Below is a small trained network, with its code and all its weights. Each question gives an input and a class and asks what happens when units are switched off, that is, made to give their printed mean instead of their output.

import numpy as np


def w(rows, s, z=0):
    codes = np.array(rows[::2]) - 128.0
    scale = np.full(codes.shape[1], s)
    scale[-1] = z or s
    return codes * scale


def f(y):
    return y / 2 * (1 + np.tanh(0.7978845608 * (y + 0.044715 * y**3)))


def log_softmax(a):
    a = a - a.max(-1, keepdims=True)
    return a - np.log(np.exp(a).sum(-1, keepdims=True))


def net(x, mask):
    res = np.array(x, float).reshape(1, 7) / 4 @ E
    y = f(res @ A[0][:, :-1].T + A[0][:, -1])
    res = res + np.where(mask, y, B[0][:, -1]) @ B[0][:, :-1]
    return log_softmax(res[-1] @ U[:, :-1].T + U[:, -1])


A, B = {}, {}
E = w([
[97,78,77,125,27,66,109],'x0',
[24,141,11,204,182,71,202],'x1',
[185,118,157,49,181,28,191],'x2',
[125,145,142,120,100,139,193],'x3',
[35,45,167,86,143,159,131],'x4',
[115,148,130,122,125,124,121],'x5',
[87,135,255,225,104,55,142],'x6',
],0.0061)
A[0] = w([
[84,117,113,73,59,66,116,137],'neuron 0',
[125,124,199,216,136,67,143,109],'neuron 1',
[93,101,115,121,56,107,109,144],'neuron 2',
[235,194,97,199,97,106,155,176],'neuron 3',
[63,128,134,158,95,209,124,95],'neuron 4',
[163,132,178,91,98,157,92,85],'neuron 5',
[147,84,142,77,159,65,161,85],'neuron 6',
[41,118,171,51,147,127,155,254],'neuron 7',
[127,142,72,164,115,88,139,145],'neuron 8',
[116,10,145,132,163,150,151,158],'neuron 9',
[149,146,39,62,150,140,131,104],'neuron 10',
[26,112,108,146,193,147,185,83],'neuron 11',
[112,149,115,184,101,192,95,66],'neuron 12',
[109,170,174,151,248,212,151,151],'neuron 13',
[106,157,69,152,173,91,154,100],'neuron 14',
[69,103,181,53,108,158,114,107],'neuron 15',
[136,74,87,131,45,103,128,100],'neuron 16',
[134,134,99,96,155,174,137,70],'neuron 17',
[129,139,114,176,118,162,77,117],'neuron 18',
[173,113,166,91,90,154,121,73],'neuron 19',
[129,153,148,57,181,44,122,114],'neuron 20',
[121,113,88,146,144,130,162,78],'neuron 21',
],0.011,0.006)
B[0] = w([
[132,72,169,139,178,156,149,201],'neuron 0',
[78,170,91,20,66,148,179,220],'neuron 1',
[143,90,129,113,177,164,141,193],'neuron 2',
[121,68,76,178,102,140,8,254],'neuron 3',
[158,155,52,179,113,137,170,187],'neuron 4',
[122,190,157,102,174,79,124,192],'neuron 5',
[154,147,72,184,129,132,186,180],'neuron 6',
[134,123,77,166,125,198,55,254],'neuron 7',
[145,119,174,124,151,131,94,202],'neuron 8',
[130,128,94,148,70,143,78,193],'neuron 9',
[61,159,127,86,57,139,165,225],'neuron 10',
[154,166,182,112,126,56,69,219],'neuron 11',
[160,165,100,159,123,126,195,169],'neuron 12',
[132,22,172,115,195,156,165,237],'neuron 13',
[159,187,163,116,145,108,107,207],'neuron 14',
[128,138,119,129,94,44,76,187],'neuron 15',
[128,96,188,111,205,150,178,183],'neuron 16',
[94,99,139,101,75,90,173,153],'neuron 17',
[136,160,108,152,128,150,150,166],'neuron 18',
[112,177,169,134,160,80,113,176],'neuron 19',
[150,155,102,202,128,172,172,197],'neuron 20',
[123,145,140,104,115,83,140,147],'neuron 21',
],0.018,0.0067)
U = w([
[193,162,101,199,141,143,190,109],'0',
[122,81,125,119,117,152,37,162],'1',
[161,192,218,86,172,73,82,69],'2',
[56,125,136,2,76,179,153,76],'3',
[132,103,143,102,154,191,85,254],'4',
[139,29,188,102,189,161,142,95],'5',
],0.0097,0.0066)

Each question gives the input, the list of numbers given to net, and the class t.
The units are the neurons (one row each of A and B). Each row of codes is followed by its name. A weight is (code - 128) times the scale printed after its matrix; where a second scale follows, it is the last column's (A, B and U).
mask holds one flag per neuron, in row order. A switched-off neuron (its flag False) gives its mean, the last column of its row in B, instead of its output. The means were averaged over made-up inputs and are rounded, as every weight is.
A unit's drop is (log p(t) with every unit on - log p(t) with that unit switched off) / (log p(t) with every unit on - log p(t) with every unit switched off).
The circuit of an input: a set's keep is (log p(t) with only the set's units on - log p(t) with every unit switched off) / (log p(t) with every unit on - log p(t) with every unit switched off). Starting from the 12 units with the biggest drops (on a tie, the unit counted first), units are removed one at a time, each time the one whose removal leaves the highest keep (on an exact tie, the one counted first), for as long as the keep stays at least 0.8.
circuit, biggest first: the units of the circuit, biggest drop first
most important unit: the unit with the biggest drop
top k neurons: the k neurons with the biggest drops, biggest first
drop when u is switched off: that unit's drop, to one decimal
input [-4,7,0,3,1,7,1], class 2: most important unit	neuron 11
input [1,-1,2,-2,1,0,4], class 3: circuit, biggest first	neuron 1; neuron 3
input [-2,6,-2,-7,3,6,2], class 2: top 3 neurons	neuron 11; neuron 3; neuron 14
input [2,-5,-6,-5,6,4,-5], class 0: top 2 neurons	neuron 4; neuron 3
input [8,-5,0,8,6,2,-6], class 5: top 2 neurons	neuron 16; neuron 0
input [-8,-3,4,-4,8,-4,2], class 1: top 3 neurons	neuron 7; neuron 9; neuron 15
input [-4,-5,-2,6,6,-6,8], class 3: top 2 neurons	neuron 1; neuron 3
input [-7,5,-1,0,8,-1,-5], class 1: circuit, biggest first	neuron 7; neuron 11
input [8,1,-4,-3,-7,5,6], class 5: circuit, biggest first	neuron 16; neuron 2
input [2,4,-1,-1,1,0,-1], class 2: top 2 neurons	neuron 3; neuron 13
input [7,2,-3,-1,-6,0,0], class 5: top 2 neurons	neuron 16; neuron 7
input [5,7,7,-6,3,-6,6], class 0: top 4 neurons	neuron 6; neuron 20; neuron 3; neuron 10
input [-5,-1,-6,4,-7,-1,7], class 1: top 4 neurons	neuron 3; neuron 10; neuron 16; neuron 20
input [1,-8,-7,0,-7,0,7], class 2: circuit, biggest first	neuron 5
input [-2,-4,1,-5,1,1,-5], class 3: circuit, biggest first	neuron 3; neuron 10
input [-6,8,5,-8,4,-6,-5], class 2: top 3 neurons	neuron 11; neuron 14; neuron 3
input [-3,-8,4,8,0,8,-7], class 2: top 2 neurons	neuron 19; neuron 5
input [7,-6,7,-3,6,-1,-2], class 0: top 4 neurons	neuron 6; neuron 20; neuron 3; neuron 13
input [-5,5,-3,2,8,1,6], class 1: top 2 neurons	neuron 7; neuron 11
input [2,1,4,4,4,-1,-7], class 3: circuit, biggest first	neuron 10
input [7,6,1,2,-6,4,-1], class 5: circuit, biggest first	neuron 16; neuron 0
input [6,-1,-2,-4,-2,-8,-8], class 3: drop when neuron 10 is switched off	0.8
input [2,3,-4,7,8,0,1], class 1: drop when neuron 11 is switched off	0.1
input [-3,2,4,-5,1,-1,5], class 3: drop when neuron 3 is switched off	0.3
